Below are the code and all the weights of a small trained network. Each question names an input and a target symbol and asks about switching units off, where a switched-off unit gives its printed mean instead of its output.

import numpy as np


def w(rows, s, z=0):
    codes = np.array(rows[::2]) - 128.0
    scale = np.full(codes.shape[1], s)
    scale[-1] = z or s
    return codes * scale


def norm(h):
    return h / np.sqrt((h * h).mean(-1, keepdims=True) + 1e-5)


def f(y):
    return np.maximum(y, 0)


def softmax(a):
    e = np.exp(a - a.max(-1, keepdims=True))
    return e / e.sum(-1, keepdims=True)


def log_softmax(a):
    a = a - a.max(-1, keepdims=True)
    return a - np.log(np.exp(a).sum(-1, keepdims=True))


def net(x, mask):
    ids = ['βλξπφω'.index(c) for c in x.split()]
    T = len(ids)
    res = E[ids] + P[:T]
    u = 0
    for l in range(2):
        q, k, v = (norm(res) @ M[l].T for M in (Q, K, V))
        z = softmax(np.where(np.tri(T) > 0, q @ k.T / 4**0.5, -1e9)) @ v
        res = res + np.where(mask[u], z, O[l][:, -1]) @ O[l][:, :-1]
        u += 1
        y = f(norm(res) @ A[l][:, :-1].T + A[l][:, -1])
        res = res + np.where(mask[u : u + 4], y, B[l][:, -1]) @ B[l][:, :-1]
        u += 4
    return log_softmax(norm(res)[-1] @ U[:, :-1].T + U[:, -1])


Q, K, V, O, A, B = {}, {}, {}, {}, {}, {}
E = w([
[158,129,147,135,200,156,138,126,199,107],'β',
[137,185,110,124,133,79,108,131,243,173],'λ',
[191,176,123,97,77,92,218,119,240,184],'ξ',
[114,77,168,250,107,141,109,147,179,221],'π',
[124,153,143,185,187,102,103,35,152,127],'φ',
[120,104,1,218,129,79,209,118,155,174],'ω',
],0.016)
P = w([
[16,120,217,132,201,241,117,106,165,149],'0',
[128,211,95,182,132,203,78,136,135,99],'1',
[53,104,141,138,134,103,146,99,82,144],'2',
[150,185,92,138,123,112,93,160,38,90],'3',
[208,52,98,183,111,72,102,105,140,150],'4',
[254,97,60,148,121,95,114,106,102,64],'5',
],0.0091)
Q[0] = w([
[101,117,77,140,134,83,116,104,42,80],'0.h0',
[105,63,255,150,118,195,48,114,151,189],'0.h0',
[171,166,135,183,192,58,177,6,164,148],'0.h0',
[49,125,217,117,81,130,134,192,95,223],'0.h0',
],0.0087)
K[0] = w([
[197,166,94,144,121,135,142,208,180,96],'0.h0',
[2,110,137,55,118,84,166,97,195,192],'0.h0',
[169,14,49,161,109,29,149,112,22,137],'0.h0',
[37,102,135,94,223,244,166,139,174,142],'0.h0',
],0.0073)
V[0] = w([
[196,147,119,54,138,155,210,233,204,136],'0.h0',
[132,47,145,199,195,167,45,128,88,115],'0.h0',
[139,94,144,156,87,148,169,254,125,198],'0.h0',
[142,181,212,136,119,153,73,104,154,219],'0.h0',
],0.0091)
O[0] = w([
[98,30,233,103,88,213,120,64,136,249,2],'0.h0',
[198,140,86,147,210,173,138,206,134,63,138],'0.h0',
[194,170,181,180,119,221,126,124,2,223,70],'0.h0',
[214,84,146,161,105,102,142,170,94,46,176],'0.h0',
],0.0094,0.0035)
A[0] = w([
[57,210,125,134,122,199,21,140,126,102,152],'0.n0',
[70,99,62,149,116,3,124,39,106,144,9],'0.n1',
[232,71,204,97,168,67,148,87,173,213,24],'0.n2',
[168,88,194,3,139,44,67,132,163,71,2],'0.n3',
],0.0057,0.0029)
B[0] = w([
[42,157,97,133,177,50,136,35,96,183,181],'0.n0',
[166,84,164,108,87,253,143,196,91,186,253],'0.n1',
[182,99,133,178,123,134,11,96,85,86,231],'0.n2',
[66,226,74,188,79,140,69,115,73,73,178],'0.n3',
],0.007,0.0033)
Q[1] = w([
[206,88,152,152,113,148,61,155,165,91],'1.h0',
[132,145,117,205,146,105,70,14,214,162],'1.h0',
[132,80,163,137,167,114,125,254,66,188],'1.h0',
[122,58,231,82,157,164,138,160,162,108],'1.h0',
],0.009)
K[1] = w([
[236,133,189,52,160,34,134,115,207,42],'1.h0',
[200,65,28,33,78,62,165,37,83,164],'1.h0',
[149,122,226,201,158,254,243,175,146,77],'1.h0',
[102,147,231,178,122,147,125,36,226,120],'1.h0',
],0.006)
V[1] = w([
[59,87,103,167,104,209,116,128,173,110],'1.h0',
[52,163,104,54,140,104,120,97,149,135],'1.h0',
[182,195,211,35,133,123,1,125,131,105],'1.h0',
[186,100,148,21,172,146,232,66,101,111],'1.h0',
],0.0089)
O[1] = w([
[115,101,99,113,185,40,89,150,138,171,162],'1.h0',
[102,103,171,174,90,104,169,191,176,80,105],'1.h0',
[124,80,182,90,103,217,62,168,111,13,2],'1.h0',
[110,186,158,144,128,255,209,92,237,94,52],'1.h0',
],0.0089,0.0096)
A[1] = w([
[99,81,236,50,27,171,174,37,202,171,19],'1.n0',
[46,219,71,168,148,126,235,144,148,254,150],'1.n1',
[118,38,102,199,154,172,152,111,188,134,121],'1.n2',
[46,134,136,135,128,139,138,49,70,176,252],'1.n3',
],0.0091,0.0018)
B[1] = w([
[114,190,250,211,39,184,169,98,149,106,166],'1.n0',
[133,73,147,125,216,41,134,69,155,200,252],'1.n1',
[173,129,127,93,104,113,129,186,227,147,147],'1.n2',
[126,120,99,186,104,149,166,127,182,175,184],'1.n3',
],0.012,0.015)
U = w([
[159,112,149,59,193,213,98,238,246,186,3],'β',
[136,18,170,63,110,100,33,135,54,124,62],'λ',
[65,196,218,187,82,199,168,129,104,129,218],'ξ',
[233,250,126,124,185,216,119,173,4,183,76],'π',
[88,154,75,185,111,102,189,170,137,12,157],'φ',
[86,164,124,38,222,83,178,113,103,254,167],'ω',
],0.0041,0.0026)

Each question gives the input, a string of symbols that net reads in full, and the target symbol t.
The units are the heads (4 rows each of Q, K, V and O) and the neurons (one row each of A and B). Each row of codes is followed by its name. A weight is (code - 128) times the scale printed after its matrix; where a second scale follows, it is the last column's (O, A, B and U).
mask holds one flag per unit, layer by layer, with each layer's heads first. A switched-off unit (its flag False) gives its mean, the last column of its rows in O or B, instead of its output. The means were averaged over made-up inputs and are rounded, as every weight is.
A unit's drop is (log p(t) with every unit on - log p(t) with that unit switched off) / (log p(t) with every unit on - log p(t) with every unit switched off).
The circuit of an input: a set's keep is (log p(t) with only the set's units on - log p(t) with every unit switched off) / (log p(t) with every unit on - log p(t) with every unit switched off). Starting from all 10 units, units are removed one at a time, each time the one whose removal leaves the highest keep (on an exact tie, the one counted first), for as long as the keep stays at least 0.8.
circuit, biggest first: the units of the circuit, biggest drop first
top k neurons: the k neurons with the biggest drops, biggest first
drop when u is switched off: that unit's drop, to one decimal
input π π β φ, target φ: circuit, biggest first	(0.h0)
input λ ξ β, target ξ: circuit, biggest first	(0.h0; 1.n0)
input ξ ξ β λ, target ξ: circuit, biggest first	(0.h0; 1.n0; 1.h0)
input ξ π λ, target π: circuit, biggest first	(0.h0; 1.h0)
input β λ β, target λ: circuit, biggest first	(1.h0; 0.h0; 0.n3)
input φ β ξ λ, target ξ: top 2 neurons	(0.n1; 1.n1)
input π φ λ, target φ: circuit, biggest first	(0.h0; 1.n1)
input ω ω λ β λ, target λ: top 2 neurons	(0.n2; 1.n1)
input λ λ β λ β, target λ: circuit, biggest first	(1.h0; 0.h0; 0.n2)
input ξ ω λ φ β, target φ: circuit, biggest first	(0.h0; 1.n1)
input ξ φ ξ λ ξ, target ξ: circuit, biggest first	(0.h0; 1.n0; 1.h0)
input ω ξ φ ω φ π, target φ: top 2 neurons	(1.n1; 0.n0)
input ξ β ξ, target ξ: circuit, biggest first	(0.h0; 1.n0)
input λ ξ π ξ ξ, target π: top neuron	(1.n1)
input β ω ω π, target β: top 2 neurons	(1.n2; 1.n1)
input λ β λ π, target λ: drop when 1.h0 is switched off	0.4
input λ π β, target π: drop when 1.n1 is switched off	0.2
input φ λ φ π, target φ: drop when 1.n1 is switched off	0.1
input ω φ φ λ λ λ, target λ: drop when 0.h0 is switched off	0.3
input ξ ξ π π, target ξ: top neuron	(1.n0)
